Known rows, with every way that one mark hangs from another
P(E(U(J L)) N(S)): [  64  135  171 -254  184   81 -259   -7 -297   15 -208  135   77 -222
  -71  125  -86   91   -6  339  784 -243  -48   33  -65  153  155   72
 -171 -107 -292 -296  -23 -243  205  -39   63 -258 -172 -206   -9  161
  150  275 -258  -36 -318  148  142 -338]
S(J V Z(N)): [ 152  132  135  145  180   31  497   -1  -93 -233   94 -208 -290  206
 -223  -57  140 -232  122   54  104  -70 -283    9   -3   57   90  211
 -646  207 -296 -424  -51  -99   60  209  177   82 -123  189  -25  237
  232  308 -557 -180 -626   30 -107 -133]
L(E(N Z(S)) U(J W)): [  47 -111  156   59 -210 -162   92  -74 -388   35  217  500 -364  -96
 -157  140 -156   34 -166 -209  581   -7 -118 -350 -140  152  -37  -35
 -209 -527 -278 -127 -177  -43   67   65  126   25 -186  277 -249   97
  215  196 -386 -224 -213 -103 -187 -241]
Z(N(U) P(E) S(J)): [ 164 -514  -62  -50 -326  116  339   74   43 -464  200    6  -83  354
  111  328 -156   91   74  436  587 -409 -272 -113  112  291 -148  167
 -307   67 -143 -523  -89   82  -15   41  483  403 -362 -351 -236  125
  356  198 -370 -283 -739  221  -79 -101]
P(E(N(S(V)) U(W) Z)): [ 210  165  537 -145  150  140   54  -90 -228  -41   79  103 -153 -158
 -215  -54 -159   64   91  229  518 -178  -44 -182  -44  111  257  220
 -203   88 -220 -114 -119  -34 -108  148 -142 -139 -305  381   86  232
  143  300 -281   -7 -486 -154   46 -166]
P(E(N Z(S(V)))): [ 211   44  456  -55   23  144   57  -37 -113  -29  151   75 -176  -81
 -241   -5 -159  -10  230  112  481 -361  -54 -174   -7   84  106  249
 -318  208 -154 -162   79   61  -54  180  -22   17 -291  282  111  248
   -5  168 -385  -64 -388   -4   77 -159]
E(N(P U)): [ 138  117  401   14  -53  190   56   31  -30   81   51  -10  -28 -188
 -238  -83   65 -203  137  142  219 -257   84   11   45  -28  -57  250
 -129  -47 -212 -344  -22   51 -284  136  224   60 -284  252  -86  168
  346   55 -158   77 -398  -81   26   36]
P(N(S U)): [  25   62  259 -184  -18  183  -40   41  -12  -52 -190  -55    7 -106
 -128  -33  176  -66   20  235  357 -186   22    2   23   94  -51  177
 -204  -43 -200 -522   -7 -131   49  136  257  -30 -109 -238 -143  142
  314  212 -170   46 -317  169   26  -85]
J(N V(M Z) W(E)): [-206    2 -122  244   90  266  155  305 -292 -501 -454 -216 -361  145
  -71  -87   35 -187   59  164  422  449  456 -227   42  -88 -175    5
 -393   51  152 -265   19 -180  209  121  509 -166 -384  -97 -308  141
  158   73  -12 -454 -800  347   -7   54]
P(E(U) N): [ 228  229  209 -171  178   26 -183   84 -121   36  -64   51   23 -189
    6  180  -43   42  220  300  649 -269    5   14  -61  170   20  160
 -323   45 -276 -299   79 -318  181  201  113  -51 -263 -157   -1  161
   28  148 -343   -3 -377  130  192 -240]
P(E(N(S) U(J L) Z)): [ 215  188  420 -134  175   78  -35 -143 -354   64    3  218  -24 -146
 -242  -15 -244   93   24  145  633 -176 -178  -78  -44  -11  270  175
  -77   27 -287  -63  -81  -25 -111   69  -93 -238 -332  321   95  158
  133  332 -202  -54 -344 -173   21 -233]
E(U(L) Z): [ 395  246  305  242  292   15  316 -151 -238   78  120    6   16   61
 -228  -69 -303   89  -95  -14  307  198 -316   36   13 -248  132   -6
  -59  184 -352  -73 -126  -41 -288  224    1 -176 -535  378   16   78
  187  327   -6  -46 -238 -381 -120 -118]
U(J(N) L W): [-177   15 -108   98  161  210 -193  141 -430 -132 -469  126 -300 -175
 -104   24  -96  -41 -744    4  306  197  -22   17 -140   70   36 -250
 -146 -179 -455   75 -316  -73   89 -241  233 -258 -238  -75 -374   74
  216   66  161 -277 -190 -246  -35 -223]
Z(N(E P S U)): [-148 -132   98 -227 -175  149  174  129  -47 -255  -49  -74  165  -16
 -101   61   68  158  140  445  474 -315  -76 -172  165  239   84  138
    4 -228  -20 -433  -69   43 -102  -51  192   68 -209  -66 -276  243
  589  222 -174  -20 -544  337   96  -99]
M(W(J(N(S U)))): [-199   68  144 -186   -4   85  -41   45 -147 -123 -186 -281 -315    1
 -125   38   32 -177 -149  126  321  -25  -79 -361  104  -97  -82   40
 -269 -170   72 -153 -207  -83  297   66  351  -89 -311  -90 -229   82
  320  107   12 -274 -377 -240  181   -4]
W(J(V(M S Z))): [-169 -212  -23   58 -118  163   33 -110 -259  -14 -189 -225 -188  138
 -327  -51 -137  -22   84   81  417  184 -114  -17  107 -247 -101   48
 -278  -20   25 -130  116  -65  190   42  350 -233 -419   36 -168   16
   98  137    3 -389 -438  126   97    1]
M(J(V(S(Z))) W(E(U))): [-288  122   15   15   80  163  128   32 -193 -213 -325 -308 -358  223
 -329  -43   30 -184 -224  164  463   12   51 -310  -88 -129 -171  -73
 -245 -408   44 -281 -192 -155  229  188  313  -85 -296 -132  -90  151
  193  193   58 -449 -277 -122 -159  200]
L(U(E(Z) J(N) W)): [ -14   32  -24  -85 -168   67   90  125 -183  -83 -143  281 -298 -141
 -153   32 -166  123 -270 -279  387  175  -22  -83  -87  139   80  -54
 -215 -332 -493 -162 -310  -42  120   50  223  -44 -226   29 -374  -12
  261  135  -55 -301 -165 -108 -105 -300]
Z(P(E N(U)) S(J(W))): [ 159 -361   71  -74 -115  158   83  135  -66 -344   59  -54 -133   80
  152  232  -29  -83   32  323  641 -367  -48 -160  163  171 -137  167
 -464   70 -108 -545  -53  -70  145   13  492  255 -274 -530 -183  170
  215  186 -314 -209 -701  192  -28  -43]
E(U(W(J)) Z): [ 198  133  349   67  141  -30  238  -83 -278   19   13  -73 -161   42
 -127  -30 -223   64 -112   21  393  298 -229 -182   35 -150  135  102
 -202   68 -273   48 -229 -149  -92  234   47  -80 -563  392 -133   40
  252  333    5 -111 -379 -381  -66    2]
U(E(Z(N))): [  41 -112  -33  -48   19  106  101  109   83 -190 -199   18  -77   69
 -300  142 -175   89   56  -28  235   69 -254 -237 -101   39   61  166
 -204  100 -427 -306 -132  109  -91  101  119   12 -369  152 -121  -17
  161  134  -36 -274 -147  -91   17 -186]
Z(N(U) S(J P)): [ 177 -356  -33   90 -359  154  359   19  109 -317   67  -80 -211  365
  -31  105  -12  -89  143  332  393  -80 -196 -224   50   62 -235  164
 -295   94 -188 -460 -109  104 -168   24  471  217 -301  -89 -142  248
  463  256 -307 -177 -675  117 -110  -51]
Z(S(P(E))): [ 110 -230   58   47 -256  133   73  -19   77 -160  144  -68 -217  104
 -191   28 -160   27  166  245  337 -274 -100 -150   58   93 -175  107
 -257  111  -65 -291   30  147  -15    6  215   91 -212  -56  -48  281
   88   90 -206 -235 -290   34  137 -152]
P(N(S(J(V)) U)): [  -6   53  287 -160    9  255   66   38  -31  -98 -300 -100  -44 -120
  -35  -78  230 -139   51  225  429 -121   51    6   77   10  -12  218
 -286   38 -175 -558   36 -185   34  101  340 -117 -114 -249 -150  167
  349  271 -181    9 -485  207  -70  -34]
W(E(N(S)) J): [-224 -130   31 -108  -64  117   94 -178 -189   74 -293  -18 -120  -28
 -306  242   49  -74  229  129  465  -16 -201  -98  194 -222  -31  382
 -212 -234   98   27   65  -20  277  155  245 -249 -325  379 -117  -47
   38  176 -113 -318 -285 -212  174   60]
L(J(N(S))): [ -10  -15  107 -220  -23 -103   98  -88 -116 -104  -22 -140    1 -232
 -102  -89  -24  -47  -27  132  343 -131 -158  -46 -105   24  -30   77
 -234 -196 -102 -241  116  -43  286    6  389  -50  -52  110 -176  128
  213  167    7 -158 -233  183   79 -151]
Z(N(S U)): [ -34  -62   67 -145 -233   98  195    8    7 -258  -60   11  -33  179
 -139   70   31  101   -4  348  239 -145 -184 -125  -13  192  -51  100
  -45  -69 -115 -406 -126   43  -54  138  265   67 -226  -45 -254  117
  409  222 -130 -105 -402  133   45  -75]
E(N(P) U Z): [ 396  205  605  106  214   22  259 -143 -287  175  206   -3  102 -121
 -192 -144 -210 -174  259  102  454   37  -73  -81  -73 -222  142  301
 -128   68 -298 -200   34  -62 -454  208  136   31 -516  637  141  131
  311  245 -178   52 -457 -247 -121  -37]
P(E(N U(W))): [ 200  193  318 -119   87  118 -132   -9 -150   -6   -9  153 -116 -157
 -147  101 -112   59   53  260  454 -242  -38 -113  -80  140  111  147
 -195   36 -228  -54 -104  -87  -58  156  -20  -87 -326  224  -29  183
   52  104 -232  -46 -380 -202  154 -163]
N(P S U(J)): [-256  -12  328 -144 -220   49   58  147  -64  -63  -63 -109    6 -165
 -216 -271   94   44  -77  178  364 -245  101   29  286  133   56  155
  145 -273  -94 -487 -167   35  -13 -137  206  -89 -118 -125 -369  192
  677  329  -48   42 -348  202   60    1]
P(E(N(S(J(V)) U))): [  48  130  389 -226  -44  246   -5  -19  -39  -79  -94   88 -150 -190
 -156  -36   56   18  185  241  432 -383   12  -85  100   94  116  279
 -193  108  -72 -283   23    5  -15  122   61 -164 -174   77  -45  231
  157  195 -247  -47 -505   35   95  -70]
M(J(N(U(E))) W): [-209  223   72 -165   90  129  -44  262  -30 -341 -320 -240 -347   25
 -225 -100   65 -277 -361   49  307 -143   19 -432 -113  -15 -217  -55
 -180 -303 -139 -390 -330  -82  177   43  462   59 -181 -258 -192  209
  431   78   89 -294 -309 -108  -92   46]
Z(S(J(W) P(E N))): [ 119 -220   53    3  -97  144   14   64  -50 -186  -28  -93 -265   26
   11   55   11 -182  171  252  533 -138  -43 -307   95   -4 -168  163
 -442  122  -85 -355   10  -15   82  -84  417   -3 -173 -262  -39  342
  145  214 -285 -223 -607   87   60  -91]
J(N V(M) W): [-164  215   40  121    9  242  148  297 -302 -499 -434 -160 -369   -9
   68 -173  -42 -200  -55  234  252  326  442 -292  -48  -32 -109   -7
 -481  168  133 -336  -16 -254  217  116  509 -166 -334  -78 -316  121
  293  -10  151 -384 -720  285  -11   83]
V(S W(J(N(P))) Z): [ -62 -620 -140  170  168   52 -313 -161 -312  224  162 -326   47  -26
 -414 -129  103   45   72  193  468  169 -193 -112   79 -329 -103   28
   -5  -81  -17  -23  280   99  196 -242  540  -25 -309 -193 -183  142
  179  253 -242 -362 -572  -36  183 -227]
U(E J L W): [-259 -185 -289   34   84  301 -329  192 -198 -173 -627  191 -279 -120
 -400  199 -193   92 -777 -122  309  208 -138  -93 -142  109  141 -242
 -110 -235 -696    6 -583  109   13 -317  -32 -348 -286  -71 -362  -42
  211   86  230 -323   75 -371  -16 -286]
Z(N(U) P S(V)): [ 174 -464  -26  134 -434  199  502   24   49 -585  281  -96 -177  445
  -76  269 -201   17  -41  438  303 -375 -109  -15  -37  360 -205   14
 -369  -32 -177 -620 -190   93  -71  180  383  518 -404  -99 -224   73
  392   93 -334 -193 -571  261  -83  -76]
N(P S(Z)): [-196  -35  215 -106   46  -16  149   -6  -90    2  134 -246  101 -138
 -259 -228   26    6  152  242  214 -181  -99  -17  159   33  102  201
  -79  -82   23 -494   75  143    5 -134  167   -8  -46  -10 -134  249
  399  208 -129 -177 -286  125  130 -115]
M(J(V) W(E(N))): [-359  132  104  -58   16  286   63   68 -165 -253 -420 -214 -431   71
 -328   32   42 -353 -223  121  497 -141   78 -336  -94  -81 -227  -11
 -282 -405   39 -196 -212 -109  123  184  349  -99 -214  -64 -103  193
  128   79   78 -448 -244 -152 -150  206]
Z(N(U) S(P V)): [ 188 -271   21  168 -446  215  423   26  129 -432  201 -125 -332  371
 -175  107  -93  -57  127  397  260 -191    8 -151  -46  244 -236   49
 -375   20 -206 -526 -199  107 -103  145  245  295 -321   86  -87  252
  436  176 -371  -79 -591  234  -10  -84]

Rows
[   5  251  130 -110  200  100   52  250 -325 -364 -267  -71 -152 -189
  130  -43  108  -65    5  140  296   42  149 -479   51  -11   88   89
 -335   34   68 -157    9 -182  181   92  355   -7 -320   26 -246  213
  214  103   -6 -169 -641   98  129   -9] => J(N(E(Z)) W)
[ -24 -103  207 -276  191  173  231 -102 -247 -295 -115  -97  135    7
 -176  -73   87  149  -47  304  459 -210 -375 -181  193   56  393  230
 -223  -85  -33 -299 -126  -11  -96  -80   47  -62  -93   14 -166  250
  420  385 -187 -179 -531  -78 -108 -180] => N(E(U(W)) S(J Z(P)))
[-177  156  228 -123   86  271  365   84 -235 -381 -274 -296   83 -230
  122 -215   54   36  277  456  438  -71  347  -90   55   -1  280  186
 -301   24  167 -521  240 -164   67  -36  245   -6 -302  212 -156  216
  510   75  -85 -167 -686  437   21  -90] => J(N(E(U) P S(Z)) V)
[ -80  170  201  101  -48  353  385  204  -45 -371 -387 -181 -374  -80
  126 -112  102  -30  -31  180  203  196  439  -44   41   22  -21  123
 -365  162  -74 -340    1 -176   88  271  289    3 -435  136 -324   61
  340   62   40 -174 -630  142 -107  134] => J(N(U(W(E(Z)))) V)
[-134  118  124 -140   95  -10  -82   95 -205  -43  -89 -289 -261  -90
  -46  109  -75 -162  -27  171  474  -45  -39 -329   96  -84  -65   32
 -295 -173   42  -86 -152 -165  324   30  328  -82 -394  -51 -175  110
  260   60  -53 -286 -433 -220  263  -58] => M(W(J(N(P(E(U))))))
[ 167   -7  261  -87  146  158  200    7 -240 -204  -11  -21   40  -33
 -145   49 -147  188  -66  150  464 -153 -249 -144  121   90  222  102
 -193  -53 -198  -67 -133  -92 -214  157  -14   41 -373  155 -187  155
  216  229  -51 -113 -378 -154  -68 -109] => N(E(U(W) Z(P)))
[-116   66   13 -174   14   58   53   15 -226  -99 -249 -137  -77 -152
  -21  103    8   -7  124  120  367  -80 -159 -155  145 -142   29  196
 -313  -49   53  -47  127 -172  336   62  361  -82 -361  175 -225   45
  181   45  -48 -246 -426   10  234  -72] => W(J(N(E)))
[ 181  267   63  152  166    7   57  -25 -322  -64 -192   86    0    0
 -119   -7 -184   22 -271   87  346   86 -142  112 -109 -101   75  -89
  -47  -47 -341  -98 -135 -199  -34   48  228 -184 -425  204 -175   25
  254  167  -13 -105 -207 -217   -7 -220] => E(U(J(N) L))
[ -28  100   39  -39 -282   20   53   15 -242   38   18  286 -301  -97
 -169   17 -110  101 -337 -190  344  -19 -100   77   -8  189  -38 -162
 -156 -421 -323  -42 -276  -98  102  124  230  -73 -126  -94 -433   83
  149  129  -86 -247  -93 -141  -36 -215] => L(U(J W))
[ 123 -184  -27   41   45   32   65 -148 -138   49  154 -119  -40  142
 -293  -75   -4   84    3  142    5  -86 -240   65  -71  -14  -72   98
 -243  -13 -160 -414  193   79   81  103  300  129 -208 -137  -64   27
    0  113  -97 -322 -237  -56   43  -66] => V(S(Z(P)))
[-419   39   76  -96   11  204  213   77 -188 -333 -369 -270 -416  173
 -277    1  -25 -224 -225  147  572  -25  -20 -412  -38  -40 -175  -27
 -226 -387   63 -240 -234  -86  166  155  331  -94 -221 -145 -138  200
  228  238  108 -504 -308  -41 -192  189] => M(J(V) W(E(Z(N(S)))))
[  12 -383  -92  193 -185  229  278   88   16 -293 -156    1 -125  373
  -58  226    7   16 -207  263  475   28 -181 -217   72   32 -102   -2
 -193   58 -180 -261 -222  118 -102  -39  363   78 -412  -85 -262  167
  441  238 -271 -152 -553  -12 -159  -56] => Z(N(U(L W(E))) S(J))
[ 132  101  146  139   85  102  167  -78  -76   33 -159   79  -19   66
 -295  160   11  -48  186  133  352  -29  -89   31   15 -103  -44  278
 -126  -90 -121  -72   28  -90  -80  329  160 -109 -382  417  -67   22
   16  144 -204 -142 -217 -289   24  -14] => W(E(N U))
[ 133 -484 -145  -64 -339   13  200   -7 -155 -460  203   86    1  374
   64  417 -381  167   30  518  672 -386 -263 -106 -125  373 -109   44
 -264  -88 -154 -391  -67    7   42   43  407  440 -435 -199 -193   39
  200   85 -299 -375 -475  223   33 -231] => Z(N P(E(U(J))) S)
[  16   55  112 -104   49  341 -133  102 -224  -51 -404   12   13 -159
 -124   70  146    5 -127  171  557 -194  120   52   24   65   63   19
 -295 -165 -319 -353  -12 -233   58   73  141 -123 -244 -250 -168  115
  269  169 -135   53 -351  243  -37 -103] => P(N(E U(J(V(S)) L)))
[-143  171  149    9   13  221  216  215 -110 -259 -215 -226 -164 -319
  210 -107  -25  -56  253  324  361  -91  430   28   30   62  -13  117
 -327  137   46 -421  292 -188  175   21  398  -23 -334   35 -207  177
  236  -80  -42 -250 -625  386  144  -41] => J(N(P(E)) V)
